Here is a tiny trained network, its code and every weight. The questions are about switching its units off for an input and a class, where a switched-off unit gives its printed mean instead of its output.

import numpy as np


def w(rows, s, z=0):
    codes = np.array(rows[::2]) - 128.0
    scale = np.full(codes.shape[1], s)
    scale[-1] = z or s
    return codes * scale


def norm(h):
    return h / np.sqrt((h * h).mean(-1, keepdims=True) + 1e-5)


def f(y):
    return y / 2 * (1 + np.tanh(0.7978845608 * (y + 0.044715 * y**3)))


def log_softmax(a):
    a = a - a.max(-1, keepdims=True)
    return a - np.log(np.exp(a).sum(-1, keepdims=True))


def net(x, mask):
    res = np.array(x, float).reshape(1, 6) / 4 @ E
    u = 0
    for l in range(4):
        y = f(norm(res) @ A[l][:, :-1].T + A[l][:, -1])
        res = res + np.where(mask[u : u + 10], y, B[l][:, -1]) @ B[l][:, :-1]
        u += 10
    return log_softmax(norm(res)[-1] @ U[:, :-1].T + U[:, -1])


A, B = {}, {}
E = w([
[127,127,127],'x0',
[129,127,128],'x1',
[27,102,209],'x2',
[168,2,171],'x3',
[201,183,204],'x4',
[128,129,129],'x5',
],0.0086)
A[0] = w([
[127,133,126,90],'0.n1',
[161,172,229,37],'0.n2',
[135,129,130,52],'0.n3',
[188,110,138,2],'0.n4',
[194,117,26,155],'0.n5',
[136,223,110,92],'0.n6',
[74,168,122,84],'0.n7',
[174,42,146,181],'0.n8',
[254,172,146,98],'0.n9',
[143,163,204,31],'0.n10',
],0.027,0.0057)
B[0] = w([
[142,126,132,122],'0.n1',
[199,42,30,205],'0.n2',
[162,119,145,117],'0.n3',
[229,192,186,154],'0.n4',
[202,18,4,248],'0.n5',
[36,35,80,230],'0.n6',
[165,178,62,181],'0.n7',
[144,29,215,234],'0.n8',
[39,249,252,246],'0.n9',
[165,58,43,176],'0.n10',
],0.033,0.012)
A[1] = w([
[152,155,157,113],'1.n1',
[87,162,19,160],'1.n2',
[164,202,205,5],'1.n3',
[176,223,225,3],'1.n4',
[66,91,185,174],'1.n5',
[96,151,119,142],'1.n6',
[6,130,223,144],'1.n7',
[85,212,89,22],'1.n8',
[154,67,84,109],'1.n9',
[151,186,104,121],'1.n10',
],0.023,0.0037)
B[1] = w([
[171,119,144,131],'1.n1',
[230,229,81,251],'1.n2',
[196,112,224,149],'1.n3',
[226,108,254,158],'1.n4',
[117,194,108,200],'1.n5',
[139,134,144,140],'1.n6',
[31,221,123,214],'1.n7',
[221,188,155,155],'1.n8',
[23,102,126,235],'1.n9',
[151,139,65,134],'1.n10',
],0.042,0.013)
A[2] = w([
[4,216,155,125],'2.n1',
[149,25,161,65],'2.n2',
[48,174,144,99],'2.n3',
[15,151,143,125],'2.n4',
[121,161,138,95],'2.n5',
[142,30,156,53],'2.n6',
[160,13,171,64],'2.n7',
[38,93,88,3],'2.n8',
[122,223,139,103],'2.n9',
[131,13,159,6],'2.n10',
],0.019,0.003)
B[2] = w([
[27,225,95,254],'2.n1',
[37,86,158,198],'2.n2',
[81,192,93,193],'2.n3',
[107,219,35,211],'2.n4',
[123,144,149,140],'2.n5',
[40,93,155,192],'2.n6',
[24,73,159,210],'2.n7',
[255,119,135,209],'2.n8',
[116,131,195,209],'2.n9',
[10,80,157,200],'2.n10',
],0.038,0.0086)
A[3] = w([
[189,251,206,178],'3.n1',
[171,23,117,39],'3.n2',
[140,174,137,44],'3.n3',
[145,168,141,98],'3.n4',
[125,152,133,2],'3.n5',
[100,137,146,65],'3.n6',
[137,126,95,87],'3.n7',
[134,131,83,45],'3.n8',
[146,55,114,40],'3.n9',
[165,121,52,45],'3.n10',
],0.018,0.0034)
B[3] = w([
[161,90,254,255],'3.n1',
[114,218,144,185],'3.n2',
[122,142,155,144],'3.n3',
[124,132,155,146],'3.n4',
[120,153,129,120],'3.n5',
[113,127,98,134],'3.n6',
[149,95,129,148],'3.n7',
[159,78,137,156],'3.n8',
[118,183,149,164],'3.n9',
[168,51,101,206],'3.n10',
],0.031,0.0084)
U = w([
[169,102,9,232],'0',
[64,227,104,173],'1',
[40,38,133,136],'2',
[152,134,239,69],'3',
[251,216,119,3],'4',
],0.023,0.0041)

Each question gives the input, the list of numbers given to net, and the class t.
The units are the neurons (one row each of A and B). Each row of codes is followed by its name. A weight is (code - 128) times the scale printed after its matrix; where a second scale follows, it is the last column's (A, B and U).
mask holds one flag per neuron, layer by layer. A switched-off neuron (its flag False) gives its mean, the last column of its row in B, instead of its output. The means were averaged over made-up inputs and are rounded, as every weight is.
A unit's drop is (log p(t) with every unit on - log p(t) with that unit switched off) / (log p(t) with every unit on - log p(t) with every unit switched off).
The circuit of an input: a set's keep is (log p(t) with only the set's units on - log p(t) with every unit switched off) / (log p(t) with every unit on - log p(t) with every unit switched off). Starting from the 12 units with the biggest drops (on a tie, the unit counted first), units are removed one at a time, each time the one whose removal leaves the highest keep (on an exact tie, the one counted first), for as long as the keep stays at least 0.8.
circuit, biggest first: the units of the circuit, biggest drop first
unit that matters most: the unit with the biggest drop
k most important neurons: the k neurons with the biggest drops, biggest first
top k neurons in layer l: the k neurons of layer l with the biggest drops, biggest first
drop when u is switched off: that unit's drop, to one decimal
input [-3,8,-6,-8,-2,8], class 0: circuit, biggest first -> (0.n5)
input [1,7,-7,7,1,1], class 3: 4 most important neurons -> (0.n4; 0.n9; 0.n6; 0.n2)
input [8,-1,1,0,0,2], class 4: top 2 neurons in layer 0 -> (0.n8; 0.n5)
input [-7,3,7,-7,0,-4], class 4: top 4 neurons in layer 0 -> (0.n8; 0.n5; 0.n7; 0.n2)
input [1,-6,-4,8,3,8], class 3: 2 most important neurons -> (0.n9; 0.n4)
input [4,-4,1,8,5,5], class 2: 4 most important neurons -> (1.n2; 0.n2; 0.n8; 0.n10)
input [-4,5,6,-4,0,8], class 4: 3 most important neurons -> (0.n8; 0.n5; 1.n2)
input [3,2,0,2,6,3], class 3: top 3 neurons in layer 0 -> (0.n6; 0.n9; 0.n5)
input [-1,-3,1,-5,-7,7], class 4: top 2 neurons in layer 0 -> (0.n8; 0.n5)
input [1,1,3,-1,-6,-6], class 4: 3 most important neurons -> (0.n8; 0.n5; 0.n9)
input [-6,-5,0,-8,-5,7], class 0: 2 most important neurons -> (0.n9; 0.n6)
input [-4,1,5,-1,-7,-1], class 4: 2 most important neurons -> (0.n8; 0.n5)
input [1,1,-8,-7,-3,6], class 0: 2 most important neurons -> (0.n5; 0.n8)
input [-3,4,-3,3,0,-4], class 2: circuit, biggest first -> (0.n8)
input [6,5,8,-1,-8,0], class 4: 2 most important neurons -> (0.n8; 0.n5)
input [-4,1,1,-4,4,2], class 0: 2 most important neurons -> (0.n2; 0.n10)
input [7,-1,1,-2,-2,-6], class 4: 2 most important neurons -> (0.n5; 0.n8)
input [-3,-4,4,1,5,6], class 2: top 2 neurons in layer 0 -> (0.n7; 0.n5)
input [6,-7,-4,1,2,0], class 3: 3 most important neurons -> (0.n9; 0.n4; 1.n4)
input [-5,6,0,-6,-8,0], class 0: unit that matters most -> 0.n9
input [0,5,4,-5,-7,-2], class 4: 2 most important neurons -> (0.n5; 0.n9)
input [-7,1,8,6,3,7], class 2: drop when 0.n9 is switched off -> 3.9
input [4,-6,7,-7,-3,6], class 4: drop when 0.n7 is switched off -> 0.4
input [-7,8,5,-5,8,5], class 0: drop when 0.n8 is switched off -> 0.3
